Below is a small trained network, with its code and all its weights. Each question gives an input and a class and asks what happens when units are switched off, that is, made to give their printed mean instead of their output.

import numpy as np


def w(rows, s, z=0):
    codes = np.array(rows[::2]) - 128.0
    scale = np.full(codes.shape[1], s)
    scale[-1] = z or s
    return codes * scale


def norm(h):
    return h / np.sqrt((h * h).mean(-1, keepdims=True) + 1e-5)


def f(y):
    return np.maximum(y, 0)


def log_softmax(a):
    a = a - a.max(-1, keepdims=True)
    return a - np.log(np.exp(a).sum(-1, keepdims=True))


def net(x, mask):
    res = np.array(x, float).reshape(1, 8) / 4 @ E
    u = 0
    for l in range(4):
        y = f(norm(res) @ A[l][:, :-1].T + A[l][:, -1])
        res = res + np.where(mask[u : u + 6], y, B[l][:, -1]) @ B[l][:, :-1]
        u += 6
    return log_softmax(norm(res)[-1] @ U[:, :-1].T + U[:, -1])


A, B = {}, {}
E = w([
[122,113,138],'x0',
[99,67,173],'x1',
[156,180,94],'x2',
[129,131,125],'x3',
[122,120,133],'x4',
[126,122,131],'x5',
[21,5,49],'x6',
[254,118,37],'x7',
],0.0054)
A[0] = w([
[2,134,74,35],'0.n1',
[94,160,167,14],'0.n2',
[142,53,219,189],'0.n3',
[133,149,102,2],'0.n4',
[66,215,173,165],'0.n5',
[23,215,235,65],'0.n6',
],0.0098,0.0025)
B[0] = w([
[77,254,154,209],'0.n1',
[192,35,101,154],'0.n2',
[180,202,85,207],'0.n3',
[213,130,114,131],'0.n4',
[47,31,68,219],'0.n5',
[151,14,199,254],'0.n6',
],0.0059,0.0054)
A[1] = w([
[228,107,99,32],'1.n1',
[99,253,2,142],'1.n2',
[107,113,50,3],'1.n3',
[93,82,13,158],'1.n4',
[163,156,187,104],'1.n5',
[131,200,195,147],'1.n6',
],0.0089,0.0021)
B[1] = w([
[165,237,254,227],'1.n1',
[126,119,73,255],'1.n2',
[177,70,145,166],'1.n3',
[190,46,138,236],'1.n4',
[50,140,50,176],'1.n5',
[180,22,135,179],'1.n6',
],0.0071,0.0043)
A[2] = w([
[136,76,52,152],'2.n1',
[51,144,115,95],'2.n2',
[143,85,125,74],'2.n3',
[66,119,72,99],'2.n4',
[136,159,171,2],'2.n5',
[8,116,68,150],'2.n6',
],0.013,0.0034)
B[2] = w([
[121,54,120,220],'2.n1',
[152,226,189,184],'2.n2',
[152,81,120,176],'2.n3',
[26,206,171,186],'2.n4',
[111,142,146,143],'2.n5',
[82,253,51,255],'2.n6',
],0.0061,0.005)
A[3] = w([
[128,160,110,17],'3.n1',
[186,69,52,194],'3.n2',
[133,152,134,3],'3.n3',
[94,134,161,90],'3.n4',
[125,113,63,66],'3.n5',
[137,11,171,160],'3.n6',
],0.011,0.0018)
B[3] = w([
[150,72,134,140],'3.n1',
[49,83,131,218],'3.n2',
[162,103,149,134],'3.n3',
[18,136,64,155],'3.n4',
[123,69,160,151],'3.n5',
[141,2,85,254],'3.n6',
],0.008,0.0062)
U = w([
[169,44,83,253],'0',
[168,7,137,117],'1',
[101,190,97,135],'2',
[92,186,129,91],'3',
[254,210,127,148],'4',
[254,212,223,37],'5',
],0.0088,0.0034)

Each question gives the input, the list of numbers given to net, and the class t.
The units are the neurons (one row each of A and B). Each row of codes is followed by its name. A weight is (code - 128) times the scale printed after its matrix; where a second scale follows, it is the last column's (A, B and U).
mask holds one flag per neuron, layer by layer. A switched-off neuron (its flag False) gives its mean, the last column of its row in B, instead of its output. The means were averaged over made-up inputs and are rounded, as every weight is.
A unit's drop is (log p(t) with every unit on - log p(t) with that unit switched off) / (log p(t) with every unit on - log p(t) with every unit switched off).
The circuit of an input: a set's keep is (log p(t) with only the set's units on - log p(t) with every unit switched off) / (log p(t) with every unit on - log p(t) with every unit switched off). Starting from the 12 units with the biggest drops (on a tie, the unit counted first), units are removed one at a time, each time the one whose removal leaves the highest keep (on an exact tie, the one counted first), for as long as the keep stays at least 0.8.
circuit, biggest first: the units of the circuit, biggest drop first
most important unit: the unit with the biggest drop
k most important neurons: the k neurons with the biggest drops, biggest first
k most important neurons of layer l: the k neurons of layer l with the biggest drops, biggest first
drop of u: that unit's drop, to one decimal
input [-8,0,0,4,1,6,0,4], class 4: circuit, biggest first	1.n1, 0.n5
input [-5,4,-2,-8,-3,8,-3,1], class 5: circuit, biggest first	0.n3, 3.n6
input [-4,8,4,8,-3,3,8,-4], class 3: most important unit	0.n1
input [7,-1,5,8,-2,6,-7,-1], class 0: circuit, biggest first	0.n5, 2.n4, 1.n5
input [1,-7,-5,8,1,-1,8,0], class 2: 2 most important neurons	0.n1, 2.n6
input [5,0,-3,-8,-6,-2,2,0], class 2: circuit, biggest first	0.n6, 0.n1, 2.n6
input [-2,-2,1,6,2,-2,8,-1], class 2: 2 most important neurons	0.n1, 2.n6
input [-1,5,3,2,5,5,4,0], class 3: 2 most important neurons	0.n1, 0.n5
input [-4,3,3,6,-1,-8,1,-3], class 3: 2 most important neurons of layer 1	1.n4, 1.n6
input [-4,2,4,0,-7,-2,4,0], class 3: 2 most important neurons	0.n1, 2.n4
input [8,-5,8,4,-6,0,-2,-8], class 0: 3 most important neurons of layer 0	0.n6, 0.n2, 0.n1
input [-3,-1,6,-2,-6,8,6,0], class 2: 2 most important neurons	0.n1, 0.n6
input [8,-8,-1,-7,-3,4,3,0], class 2: 2 most important neurons of layer 2	2.n4, 2.n6
input [7,-4,5,-3,8,6,2,-3], class 2: circuit, biggest first	0.n1
input [1,1,3,-7,2,-3,-2,7], class 5: 2 most important neurons	1.n1, 3.n6
input [1,-5,-4,1,6,-3,-1,2], class 4: drop of 0.n5	0.9
input [1,7,-8,4,0,4,-6,8], class 5: drop of 1.n1	0.2
input [6,-2,4,-1,-2,-5,2,-2], class 2: drop of 0.n1	1.6
input [1,1,5,4,7,-4,-3,8], class 5: 2 most important neurons	1.n1, 3.n6
input [-1,-6,3,0,1,4,-3,-2], class 0: most important neuron of layer 0	0.n2
